Here is a tiny trained network, its code and every weight. The questions are about switching its units off for an input and a class, where a switched-off unit gives its printed mean instead of its output.

import numpy as np


def w(rows, s, z=0):
    codes = np.array(rows[::2]) - 128.0
    scale = np.full(codes.shape[1], s)
    scale[-1] = z or s
    return codes * scale


def f(y):
    return np.maximum(y, 0)


def log_softmax(a):
    a = a - a.max(-1, keepdims=True)
    return a - np.log(np.exp(a).sum(-1, keepdims=True))


def net(x, mask):
    res = np.array(x, float).reshape(1, 8) / 4 @ E
    y = f(res @ A[0][:, :-1].T + A[0][:, -1])
    res = res + np.where(mask, y, B[0][:, -1]) @ B[0][:, :-1]
    return log_softmax(res[-1] @ U[:, :-1].T + U[:, -1])


A, B = {}, {}
E = w([
[142,124,130,137,131,132,112],'x0',
[106,129,114,118,123,131,132],'x1',
[147,157,67,254,103,134,194],'x2',
[126,121,117,129,126,136,115],'x3',
[124,103,149,139,14,67,95],'x4',
[104,87,86,151,181,18,110],'x5',
[129,132,135,127,129,123,137],'x6',
[133,129,133,127,128,124,136],'x7',
],0.017)
A[0] = w([
[123,118,171,71,178,103,119,186],'N1',
[133,155,138,100,146,198,155,191],'N2',
[120,115,164,60,146,122,88,222],'N3',
[123,133,105,120,212,175,149,251],'N4',
[150,123,159,60,99,197,120,176],'N5',
[141,144,72,182,169,92,141,118],'N6',
[153,144,109,168,85,149,164,133],'N7',
[156,99,144,88,118,138,103,171],'N8',
[109,136,126,144,139,141,156,153],'N9',
[100,117,121,146,123,35,114,113],'N10',
[100,128,144,66,128,127,114,202],'N11',
[133,82,156,75,110,111,108,150],'N12',
[151,140,103,195,123,152,178,156],'N13',
[133,100,77,128,176,36,120,130],'N14',
[142,134,87,151,120,173,125,144],'N15',
[121,100,118,97,176,78,110,141],'N16',
[122,156,99,94,125,112,132,114],'N17',
[153,169,88,117,231,147,150,212],'N18',
[137,106,141,123,25,80,120,139],'N19',
[111,139,97,167,85,116,157,120],'N20',
[123,165,114,94,148,143,98,136],'N21',
[159,155,75,182,68,117,135,125],'N22',
[158,90,142,78,158,143,103,212],'N23',
[126,135,102,143,140,93,127,103],'N24',
[169,144,139,100,71,145,133,141],'N25',
[119,98,158,128,4,94,99,170],'N26',
[135,165,155,117,84,200,132,215],'N27',
],0.016,0.011)
B[0] = w([
[146,131,134,75,202,89,66,205],'N1',
[230,126,210,126,165,140,166,200],'N2',
[72,173,199,92,184,63,78,223],'N3',
[210,83,166,86,243,145,186,226],'N4',
[123,179,226,165,148,93,176,212],'N5',
[101,59,41,182,142,109,202,204],'N6',
[137,149,84,122,63,174,140,206],'N7',
[118,203,156,108,166,77,121,180],'N8',
[123,87,142,151,150,181,167,160],'N9',
[141,31,93,157,80,81,82,195],'N10',
[119,157,195,126,167,113,96,197],'N11',
[102,173,140,130,134,68,68,194],'N12',
[135,143,112,164,100,168,232,229],'N13',
[82,2,4,114,149,38,121,210],'N14',
[137,126,139,113,117,171,182,176],'N15',
[121,84,73,89,196,62,63,186],'N16',
[134,111,138,124,130,128,119,136],'N17',
[73,62,76,100,231,188,194,229],'N18',
[96,161,140,190,13,101,48,226],'N19',
[168,104,106,149,56,148,159,193],'N20',
[148,125,160,120,162,108,134,159],'N21',
[149,92,88,135,23,148,177,220],'N22',
[141,132,166,87,205,76,108,199],'N23',
[102,84,117,167,118,98,137,157],'N24',
[80,233,140,136,101,140,134,183],'N25',
[42,213,140,155,40,94,99,252],'N26',
[164,219,236,71,66,200,225,220],'N27',
],0.0094,0.026)
U = w([
[174,155,216,85,184,134,137,218],'0',
[184,134,130,116,123,250,186,220],'1',
[68,232,184,115,100,105,103,245],'2',
[114,197,114,150,31,204,144,6],'3',
[118,97,95,50,211,95,80,101],'4',
[73,94,54,177,176,138,189,47],'5',
[87,118,114,130,112,49,6,62],'6',
[139,80,84,185,46,80,121,76],'7',
],0.011,0.0015)

Each question gives the input, the list of numbers given to net, and the class t.
The units are the neurons (one row each of A and B). Each row of codes is followed by its name. A weight is (code - 128) times the scale printed after its matrix; where a second scale follows, it is the last column's (A, B and U).
mask holds one flag per neuron, in row order. A switched-off neuron (its flag False) gives its mean, the last column of its row in B, instead of its output. The means were averaged over made-up inputs and are rounded, as every weight is.
A unit's drop is (log p(t) with every unit on - log p(t) with that unit switched off) / (log p(t) with every unit on - log p(t) with every unit switched off).
most important unit: the unit with the biggest drop
k most important neurons: the k neurons with the biggest drops, biggest first
drop of u: that unit's drop, to one decimal
input [2,5,8,3,-8,0,7,-3], class 1: 2 most important neurons => [N14; N4]
input [3,4,0,-7,0,-1,-8,3], class 0: 2 most important neurons => [N26; N19]
input [7,8,-4,8,1,5,0,5], class 6: 2 most important neurons => [N18; N4]
input [-2,4,-2,0,0,-5,-7,-4], class 0: most important unit => N19
input [4,-5,1,0,-7,1,0,7], class 5: 2 most important neurons => [N18; N27]
input [6,-6,-6,2,-4,1,0,-6], class 4: 2 most important neurons => [N27; N16]
input [6,3,0,-5,-4,8,6,-5], class 4: 2 most important neurons => [N16; N13]
input [-7,7,-1,6,0,3,0,5], class 4: 2 most important neurons => [N19; N26]
input [0,-7,1,-1,0,-8,-1,8], class 1: 3 most important neurons => [N2; N19; N3]
input [-7,-1,4,-7,1,-6,-6,-2], class 3: 2 most important neurons => [N4; N18]
input [-3,-7,7,-2,1,8,-2,7], class 7: 4 most important neurons => [N10; N22; N4; N20]
input [2,-5,1,8,-6,-2,-1,4], class 1: drop of N3 => 0.2
input [-8,-7,0,-1,7,2,-6,1], class 6: drop of N13 => 0.2
input [2,2,-2,3,-1,-6,6,-3], class 0: drop of N10 => 0.0
input [8,-2,7,3,1,-2,-6,4], class 3: most important unit => N4
